Below are the code and all the weights of a small trained network. Each question names an input and a class and asks about switching units off, where a switched-off unit gives its printed mean instead of its output.

import numpy as np


def w(rows, s, z=0):
    codes = np.array(rows[::2]) - 128.0
    scale = np.full(codes.shape[1], s)
    scale[-1] = z or s
    return codes * scale


def norm(h):
    return h / np.sqrt((h * h).mean(-1, keepdims=True) + 1e-5)


def f(y):
    return y / 2 * (1 + np.tanh(0.7978845608 * (y + 0.044715 * y**3)))


def log_softmax(a):
    a = a - a.max(-1, keepdims=True)
    return a - np.log(np.exp(a).sum(-1, keepdims=True))


def net(x, mask):
    res = np.array(x, float).reshape(1, 4) / 4 @ E
    u = 0
    for l in range(2):
        y = f(norm(res) @ A[l][:, :-1].T + A[l][:, -1])
        res = res + np.where(mask[u : u + 11], y, B[l][:, -1]) @ B[l][:, :-1]
        u += 11
    return log_softmax(norm(res)[-1] @ U[:, :-1].T + U[:, -1])


A, B = {}, {}
E = w([
[126,124,142,121,140,133,138],'x0',
[184,143,150,68,186,70,187],'x1',
[136,140,91,164,146,136,128],'x2',
[205,212,2,178,191,109,189],'x3',
],0.0027)
A[0] = w([
[137,136,113,130,127,119,126,117],'0.n1',
[156,101,124,122,131,152,121,114],'0.n2',
[172,163,85,117,166,114,154,3],'0.n3',
[174,152,84,115,186,95,161,58],'0.n4',
[145,124,131,122,113,123,127,102],'0.n5',
[128,138,128,128,129,111,116,107],'0.n6',
[131,103,151,125,132,126,120,63],'0.n7',
[121,112,254,84,128,103,122,87],'0.n8',
[151,124,131,135,116,122,126,124],'0.n9',
[129,149,147,135,121,122,131,100],'0.n10',
[125,137,112,125,118,121,136,78],'0.n11',
],0.0073,0.0013)
B[0] = w([
[108,134,145,127,150,177,129,129],'0.n1',
[126,152,117,94,96,111,146,127],'0.n2',
[227,150,125,130,217,99,112,186],'0.n3',
[159,194,70,138,184,70,179,206],'0.n4',
[101,66,111,163,172,163,179,126],'0.n5',
[95,122,116,108,153,156,144,125],'0.n6',
[159,113,71,93,117,135,176,135],'0.n7',
[105,2,254,66,60,230,124,255],'0.n8',
[108,119,125,136,145,152,144,127],'0.n9',
[151,64,75,98,128,118,97,125],'0.n10',
[138,92,139,157,163,171,116,123],'0.n11',
],0.0071,0.0056)
A[1] = w([
[124,79,228,120,91,78,165,51],'1.n1',
[111,129,77,86,182,60,129,3],'1.n2',
[125,173,32,122,180,111,207,25],'1.n3',
[113,57,166,58,121,94,93,128],'1.n4',
[137,167,130,95,83,95,128,20],'1.n5',
[142,72,156,80,139,161,164,76],'1.n6',
[96,125,195,119,128,60,110,98],'1.n7',
[77,107,72,105,96,130,127,144],'1.n8',
[155,47,122,111,134,188,74,159],'1.n9',
[79,150,171,139,137,127,166,191],'1.n10',
[123,2,231,10,113,186,172,87],'1.n11',
],0.0054,0.00055)
B[1] = w([
[178,128,132,145,132,169,95,166],'1.n1',
[152,152,148,158,128,115,132,136],'1.n2',
[157,120,163,87,155,102,154,168],'1.n3',
[157,149,120,145,155,184,137,166],'1.n4',
[115,109,114,162,165,144,117,122],'1.n5',
[132,151,110,174,136,167,94,156],'1.n6',
[151,151,100,156,130,165,150,132],'1.n7',
[103,131,129,123,120,104,130,131],'1.n8',
[122,123,126,99,132,96,154,162],'1.n9',
[145,119,103,145,122,120,100,131],'1.n10',
[160,77,157,123,128,247,124,255],'1.n11',
],0.013,0.0093)
U = w([
[195,172,118,114,207,55,172,212],'0',
[150,64,167,116,113,254,116,222],'1',
[27,127,92,139,65,77,103,11],'2',
],0.0099,0.0012)

Each question gives the input, the list of numbers given to net, and the class t.
The units are the neurons (one row each of A and B). Each row of codes is followed by its name. A weight is (code - 128) times the scale printed after its matrix; where a second scale follows, it is the last column's (A, B and U).
mask holds one flag per neuron, layer by layer. A switched-off neuron (its flag False) gives its mean, the last column of its row in B, instead of its output. The means were averaged over made-up inputs and are rounded, as every weight is.
A unit's drop is (log p(t) with every unit on - log p(t) with that unit switched off) / (log p(t) with every unit on - log p(t) with every unit switched off).
The circuit of an input: a set's keep is (log p(t) with only the set's units on - log p(t) with every unit switched off) / (log p(t) with every unit on - log p(t) with every unit switched off). Starting from the 12 units with the biggest drops (on a tie, the unit counted first), units are removed one at a time, each time the one whose removal leaves the highest keep (on an exact tie, the one counted first), for as long as the keep stays at least 0.8.
circuit, biggest first: the units of the circuit, biggest drop first
unit that matters most: the unit with the biggest drop
top k neurons: the k neurons with the biggest drops, biggest first
k most important neurons of layer l: the k neurons of layer l with the biggest drops, biggest first
drop when u is switched off: that unit's drop, to one decimal
input [6,-7,7,4], class 0: circuit, biggest first : (0.n8 1.n11)
input [-3,-8,6,1], class 2: unit that matters most : 0.n8
input [-1,-8,0,5], class 2: top 4 neurons : (1.n11 0.n8 0.n4 0.n3)
input [5,5,2,0], class 0: circuit, biggest first : (0.n4 1.n11)
input [-2,-5,5,2], class 2: top 4 neurons : (0.n8 1.n11 0.n4 0.n3)
input [-4,-1,-3,1], class 2: 2 most important neurons of layer 1 : (1.n11 1.n3)
input [-3,-7,7,5], class 0: top 2 neurons : (0.n8 1.n11)
input [-4,-4,-1,1], class 2: top 3 neurons : (0.n8 1.n11 0.n4)
input [-2,-7,3,3], class 2: drop when 0.n4 is switched off : 0.5
input [8,-7,-1,7], class 0: drop when 1.n3 is switched off : 0.0
input [-5,-1,2,0], class 2: drop when 0.n8 is switched off : 0.9
input [2,-7,8,-2], class 2: drop when 0.n8 is switched off : 0.9
